Below are the code and all the weights of a small trained network. Each question names an input and a class and asks about switching units off, where a switched-off unit gives its printed mean instead of its output.

import numpy as np


def w(rows, s, z=0):
    codes = np.array(rows[::2]) - 128.0
    scale = np.full(codes.shape[1], s)
    scale[-1] = z or s
    return codes * scale


def norm(h):
    return h / np.sqrt((h * h).mean(-1, keepdims=True) + 1e-5)


def f(y):
    return y / 2 * (1 + np.tanh(0.7978845608 * (y + 0.044715 * y**3)))


def log_softmax(a):
    a = a - a.max(-1, keepdims=True)
    return a - np.log(np.exp(a).sum(-1, keepdims=True))


def net(x, mask):
    res = np.array(x, float).reshape(1, 6) / 4 @ E
    u = 0
    for l in range(2):
        y = f(norm(res) @ A[l][:, :-1].T + A[l][:, -1])
        res = res + np.where(mask[u : u + 11], y, B[l][:, -1]) @ B[l][:, :-1]
        u += 11
    return log_softmax(norm(res)[-1] @ U[:, :-1].T + U[:, -1])


A, B = {}, {}
E = w([
[129,127,126],'x0',
[128,127,127],'x1',
[129,129,128],'x2',
[193,28,33],'x3',
[105,55,254],'x4',
[233,136,188],'x5',
],0.0086)
A[0] = w([
[138,84,133,39],'0.n0',
[149,195,110,97],'0.n1',
[110,73,65,133],'0.n2',
[80,167,83,131],'0.n3',
[80,78,147,128],'0.n4',
[138,6,118,2],'0.n5',
[136,119,132,112],'0.n6',
[132,120,145,94],'0.n7',
[181,77,34,50],'0.n8',
[147,124,148,138],'0.n9',
[146,168,155,50],'0.n10',
],0.02,0.0043)
B[0] = w([
[150,119,118,142],'0.n0',
[201,143,101,209],'0.n1',
[55,159,85,208],'0.n2',
[77,175,57,214],'0.n3',
[52,141,145,197],'0.n4',
[195,250,70,231],'0.n5',
[131,120,136,127],'0.n6',
[128,108,145,130],'0.n7',
[87,13,155,253],'0.n8',
[123,92,124,155],'0.n9',
[123,133,126,159],'0.n10',
],0.024,0.0062)
A[1] = w([
[249,173,149,3],'1.n0',
[49,102,135,142],'1.n1',
[159,132,94,162],'1.n2',
[136,136,123,133],'1.n3',
[219,118,65,131],'1.n4',
[115,121,116,106],'1.n5',
[125,46,178,156],'1.n6',
[78,109,115,130],'1.n7',
[156,196,66,154],'1.n8',
[92,113,126,136],'1.n9',
[172,103,243,52],'1.n10',
],0.016,0.0031)
B[1] = w([
[233,115,216,217],'1.n0',
[172,132,205,198],'1.n1',
[138,173,163,169],'1.n2',
[133,127,134,134],'1.n3',
[145,93,254,218],'1.n4',
[132,150,140,131],'1.n5',
[179,126,42,181],'1.n6',
[143,170,172,167],'1.n7',
[220,157,109,255],'1.n8',
[147,146,160,150],'1.n9',
[15,118,34,185],'1.n10',
],0.022,0.0078)
U = w([
[170,244,67,139],'0',
[49,86,76,216],'1',
[246,130,193,173],'2',
[182,6,104,1],'3',
[68,165,245,38],'4',
],0.018,0.0042)

Each question gives the input, the list of numbers given to net, and the class t.
The units are the neurons (one row each of A and B). Each row of codes is followed by its name. A weight is (code - 128) times the scale printed after its matrix; where a second scale follows, it is the last column's (A, B and U).
mask holds one flag per neuron, layer by layer. A switched-off neuron (its flag False) gives its mean, the last column of its row in B, instead of its output. The means were averaged over made-up inputs and are rounded, as every weight is.
A unit's drop is (log p(t) with every unit on - log p(t) with that unit switched off) / (log p(t) with every unit on - log p(t) with every unit switched off).
The circuit of an input: a set's keep is (log p(t) with only the set's units on - log p(t) with every unit switched off) / (log p(t) with every unit on - log p(t) with every unit switched off). Starting from the 12 units with the biggest drops (on a tie, the unit counted first), units are removed one at a time, each time the one whose removal leaves the highest keep (on an exact tie, the one counted first), for as long as the keep stays at least 0.8.
units of the circuit, in order: the units of the circuit, biggest drop first
top k neurons: the k neurons with the biggest drops, biggest first
top k neurons in layer l: the k neurons of layer l with the biggest drops, biggest first
input [4,5,-1,4,1,0], class 0: top 3 neurons : (0.n5 0.n2 1.n0)
input [-3,-8,1,-3,4,0], class 4: top 3 neurons in layer 0 : (0.n4 0.n1 0.n8)
input [7,-8,-2,-4,1,-2], class 4: top neuron in layer 0 : (0.n5)
input [4,-3,-5,2,7,-7], class 0: top 2 neurons : (0.n5 0.n8)
input [-7,-3,8,7,-3,-3], class 1: top 2 neurons in layer 0 : (0.n8 0.n2)
input [0,-4,0,-2,3,3], class 1: top 2 neurons : (0.n5 0.n3)
input [-7,-3,8,-5,4,6], class 1: top 2 neurons : (0.n5 1.n10)
input [-8,5,-8,-6,8,2], class 1: top 2 neurons : (1.n10 0.n3)
input [-1,4,2,3,-8,8], class 3: top 2 neurons : (0.n8 0.n5)
input [-7,4,-7,-4,7,-2], class 4: top 3 neurons : (0.n4 1.n1 0.n8)
input [-5,-6,-5,-3,2,4], class 1: top 2 neurons : (0.n5 1.n10)
input [8,5,-7,-7,6,3], class 1: top 3 neurons : (1.n10 0.n3 0.n2)
input [-8,-6,-2,-3,5,1], class 1: top 4 neurons : (0.n3 1.n10 0.n2 1.n0)
input [-1,5,-2,8,-3,-4], class 1: units of the circuit, in order : (0.n8 0.n2)
input [-4,6,7,2,8,-7], class 0: units of the circuit, in order : (0.n5)
input [3,0,8,-2,2,-6], class 4: top 2 neurons : (0.n5 1.n1)
input [0,-8,-3,8,4,-6], class 0: top 2 neurons : (0.n5 0.n2)
input [1,-5,3,-1,8,-6], class 4: top 2 neurons in layer 1 : (1.n8 1.n0)
input [6,6,-1,-5,5,-2], class 4: top 2 neurons in layer 0 : (0.n4 0.n8)
input [-6,-5,-3,-2,7,-4], class 4: top neuron : (0.n4)
input [1,-3,8,-5,6,2], class 1: top 2 neurons in layer 0 : (0.n3 0.n2)
input [-6,4,-3,0,2,-7], class 4: top 2 neurons in layer 0 : (0.n4 0.n5)
input [1,-2,3,1,-5,1], class 3: top 2 neurons in layer 1 : (1.n10 1.n1)
input [8,-6,3,1,2,-5], class 0: top 2 neurons in layer 0 : (0.n8 0.n5)
input [-2,6,1,8,-4,-8], class 1: top 2 neurons in layer 0 : (0.n8 0.n2)
input [1,5,-3,4,2,-3], class 0: top 2 neurons in layer 0 : (0.n5 0.n2)
